Table B holds the same points as the rows below, measured another way and shuffled. Each row below is followed by which row of B it is.
In the rows, 128 means zero.
B, 20 x 18:
[[122  77  92 132  90 163 114 130  82 122 137 131 104 125 115  91 111 114]
 [135  94 139 137 127 128 117 126 118 145 126 131 117 132 118 132 115 134]
 [158 199 178 150 171 105 137 164 156 150 161 100 157 140 166 209 151 118]
 [130 146 162 125 133 141 149 135 135 155 116 111 137 137 115 156 117 101]
 [102 122 120  94  90 140 151  91 146 137  53 147 110 132  93  95  99 136]
 [135 146 188 109 156  84 140 120 185 151  65 130 143 138 136 181 132 168]
 [ 94  80 154 103 128 109 130  92 162 147  51 138 127 127  79 103 111 151]
 [103 126   9 193 131 143  64 247  65  86 163  61 168 140 150  33 110  65]
 [120  81 100 116 112 108 114 105 127 101  99 164 107 118 137  97 131 180]
 [134  91 103 131 104 155 123 115  86 119 165 143 101 117 125 107 128 120]
 [103  65  94 105  81 107 116 104 124 109  62 166  90 119 135 104 118 199]
 [121 161 144 110 114 108 147 110 153 136  93 144 128 138 139 155 122 150]
 [123  57 145 105 110 115 128  85 142 154  53 160 103 130  92 101  95 168]
 [104  25 117 108 108 119 109  71 126 119  99 171  96 106  87  70 124 172]
 [136 170 140 135 126 123 135 161 129 127 143 106 131 136 161 187 144 129]
 [107 118 121 123 112 157 135 143 109 127 129 102 132 127 103 116 127  88]
 [100 117 132  90  78 145 161  73 139 140  54 156  98 132  94 112 103 141]
 [147 123 124 124 137  85 117 124 147 125  97 154 122 131 162 136 121 181]
 [127 147 141 112 117 141 152 103 143 146  85 139 127 135 106 114 104 120]
 [151 102 138 103 108 138 152  65 136 154  85 176  99 133 102 103  91 152]]
Rows of B count from 0, top down.

[121 120  97 171  82 132 143 104 135 130 126  97 144 148 133 135 162  77
 110  81]
19
[122  99  95 147 141 125 153  35 155 135 133 115 148 156 118 125 194 142
 128 129]
4
[124 140 123 132  83 150 124 146 112 137 118 134 121 114 125 116 115  98
 125 124]
1
[163 143 140 141  41 130 150 122 112 123 126 129 135 133 120 137 122 124
 107 127]
9
[ 65 110 104 116 143 109 148  83 125 119 134 103 120 127 116 123 131 130
 136 113]
11
[112 107  97 145 151 124 126 100 132 135 130 116 152 143 127 133 178 139
 127 111]
18
[143 121 120 121 133 133 136 100 109 139 128 150 158 132 117 133 168 181
 119 156]
15
[ 56 132 125  86 115 110 154 128  96 113 131 139 108 114 111 131  96 174
 125 130]
14
[ 39 134 121  91 171 121  97 202  96 127 126 137 119 107 138 131  81 158
 131 115]
2
[252 132 172 141 160 129 113 182  97 120 119 207  45 125  58 122 199 181
 148 176]
7
[105 132 135 125 118 118 142 137 148 110 126 110  78 116 125 116  82  51
 144  96]
17
[ 97 101  91 138 104 123 168  16 144 133 134 104 158 144 116 125 182 139
 120 123]
16
[159 131 149 138  95 121 162  93 167 111 132 109  97 128 121 114  98  59
 141 126]
8
[121 127 137 125  56 122 202  34 160 110 131 115  82 119  95 103 100  66
 144 134]
10
[207 137 148 163  82 160 135  82 183 142 124 106 140 129 149 104 109  28
 134 141]
13
[170 139 130 144  43 137 161 105 103 129 122 146 128 132 103 130 150 133
 110 133]
0
[134 111 114 138 164 162 118  82 170 157 123 118 146 120 138 101 145  73
 148 150]
6
[127 126 107 153  89 160 143  92 150 144 118 114 127 122 127 103 137  48
 134 118]
12
[ 81 122 102 115 139 135 121 135 102 141 124 138 152 123 129 130 149 164
 121 128]
3
[ 45 119 107 107 189 135 125 141 146 134 127 112 119 112 138 110  89  87
 150 112]
5
